Below are the code and all the weights of a small trained network. Each question names an input and a class and asks about switching units off, where a switched-off unit gives its printed mean instead of its output.

import numpy as np


def w(rows, s, z=0):
    codes = np.array(rows[::2]) - 128.0
    scale = np.full(codes.shape[1], s)
    scale[-1] = z or s
    return codes * scale


def norm(h):
    return h / np.sqrt((h * h).mean(-1, keepdims=True) + 1e-5)


def f(y):
    return np.maximum(y, 0)


def log_softmax(a):
    a = a - a.max(-1, keepdims=True)
    return a - np.log(np.exp(a).sum(-1, keepdims=True))


def net(x, mask):
    res = np.array(x, float).reshape(1, 4) / 4 @ E
    u = 0
    for l in range(2):
        y = f(norm(res) @ A[l][:, :-1].T + A[l][:, -1])
        res = res + np.where(mask[u : u + 3], y, B[l][:, -1]) @ B[l][:, :-1]
        u += 3
    return log_softmax(norm(res)[-1] @ U[:, :-1].T + U[:, -1])


A, B = {}, {}
E = w([
[47,141,59,95,102,192,180,175,110,114],'x0',
[159,163,90,133,194,199,114,171,112,29],'x1',
[104,133,93,133,213,107,40,255,95,123],'x2',
[186,69,74,44,167,65,110,117,140,98],'x3',
],0.0052)
A[0] = w([
[232,142,158,159,147,216,148,82,131,33,120],'L0N0',
[132,70,57,68,194,67,99,173,128,122,134],'L0N1',
[94,143,41,93,114,246,199,147,125,56,2],'L0N2',
],0.013,0.0029)
B[0] = w([
[107,170,135,81,199,114,83,140,137,92,213],'L0N0',
[107,192,141,110,192,128,98,119,140,79,249],'L0N1',
[196,44,133,113,8,236,179,150,106,202,229],'L0N2',
],0.011,0.014)
A[1] = w([
[151,77,52,75,149,18,98,165,127,146,38],'L1N0',
[170,87,86,252,146,127,116,204,99,150,6],'L1N1',
[123,145,107,110,175,63,148,48,154,54,11],'L1N2',
],0.014,0.0022)
B[1] = w([
[210,59,179,47,119,250,157,109,114,80,155],'L1N0',
[144,80,48,226,103,90,47,255,54,82,155],'L1N1',
[161,84,78,144,47,236,190,169,103,174,254],'L1N2',
],0.0057,0.0095)
U = w([
[90,125,95,218,134,56,76,208,92,118,3],'0',
[160,70,105,87,54,204,184,136,112,139,216],'1',
[132,203,108,86,255,125,64,151,136,41,179],'2',
[87,126,172,158,87,33,182,35,166,174,75],'3',
],0.0088,0.003)

Each question gives the input, the list of numbers given to net, and the class t.
The units are the neurons (one row each of A and B). Each row of codes is followed by its name. A weight is (code - 128) times the scale printed after its matrix; where a second scale follows, it is the last column's (A, B and U).
mask holds one flag per neuron, layer by layer. A switched-off neuron (its flag False) gives its mean, the last column of its row in B, instead of its output. The means were averaged over made-up inputs and are rounded, as every weight is.
A unit's drop is (log p(t) with every unit on - log p(t) with that unit switched off) / (log p(t) with every unit on - log p(t) with every unit switched off).
The circuit of an input: a set's keep is (log p(t) with only the set's units on - log p(t) with every unit switched off) / (log p(t) with every unit on - log p(t) with every unit switched off). Starting from all 6 units, units are removed one at a time, each time the one whose removal leaves the highest keep (on an exact tie, the one counted first), for as long as the keep stays at least 0.8.
circuit, biggest first: the units of the circuit, biggest drop first
top k neurons: the k neurons with the biggest drops, biggest first
k most important neurons of layer l: the k neurons of layer l with the biggest drops, biggest first
drop of u: that unit's drop, to one decimal
input [5,7,6,2], class 1: circuit, biggest first	(L0N2)
input [-2,-3,-2,-2], class 3: circuit, biggest first	(L0N0 L0N1 L0N2 L1N2)
input [0,-4,-3,-6], class 3: circuit, biggest first	(L0N2 L1N2 L0N1)
input [-5,-7,-1,-6], class 3: top 2 neurons	(L0N2 L1N2)
input [-1,4,7,-6], class 0: circuit, biggest first	(L0N1 L0N0 L1N1 L0N2)
input [-3,-7,-4,1], class 3: circuit, biggest first	(L0N0 L0N2)
input [8,-5,8,-6], class 0: top 2 neurons	(L1N1 L1N2)
input [6,0,5,7], class 2: top 2 neurons	(L0N1 L1N2)
input [-8,-1,1,-4], class 2: 2 most important neurons of layer 1	(L1N2 L1N1)
input [-7,1,7,-5], class 0: top 3 neurons	(L0N0 L0N1 L1N1)
input [2,-4,5,-6], class 0: top 3 neurons	(L0N1 L0N2 L0N0)
input [1,-2,6,-5], class 0: top 3 neurons	(L0N1 L0N0 L0N2)
input [0,-6,2,7], class 2: top 2 neurons	(L0N1 L0N2)
input [2,-3,3,3], class 2: circuit, biggest first	(L0N1)
input [2,-2,5,-6], class 0: top 2 neurons	(L0N1 L0N0)
input [1,-4,2,8], class 2: drop of L1N0	0.0
input [-6,7,-3,-1], class 2: drop of L0N0	1.5
input [-2,0,3,6], class 2: drop of L0N1	2.2
input [-4,4,-3,0], class 2: drop of L0N0	2.0
input [2,-5,4,-1], class 2: circuit, biggest first	(L0N2)
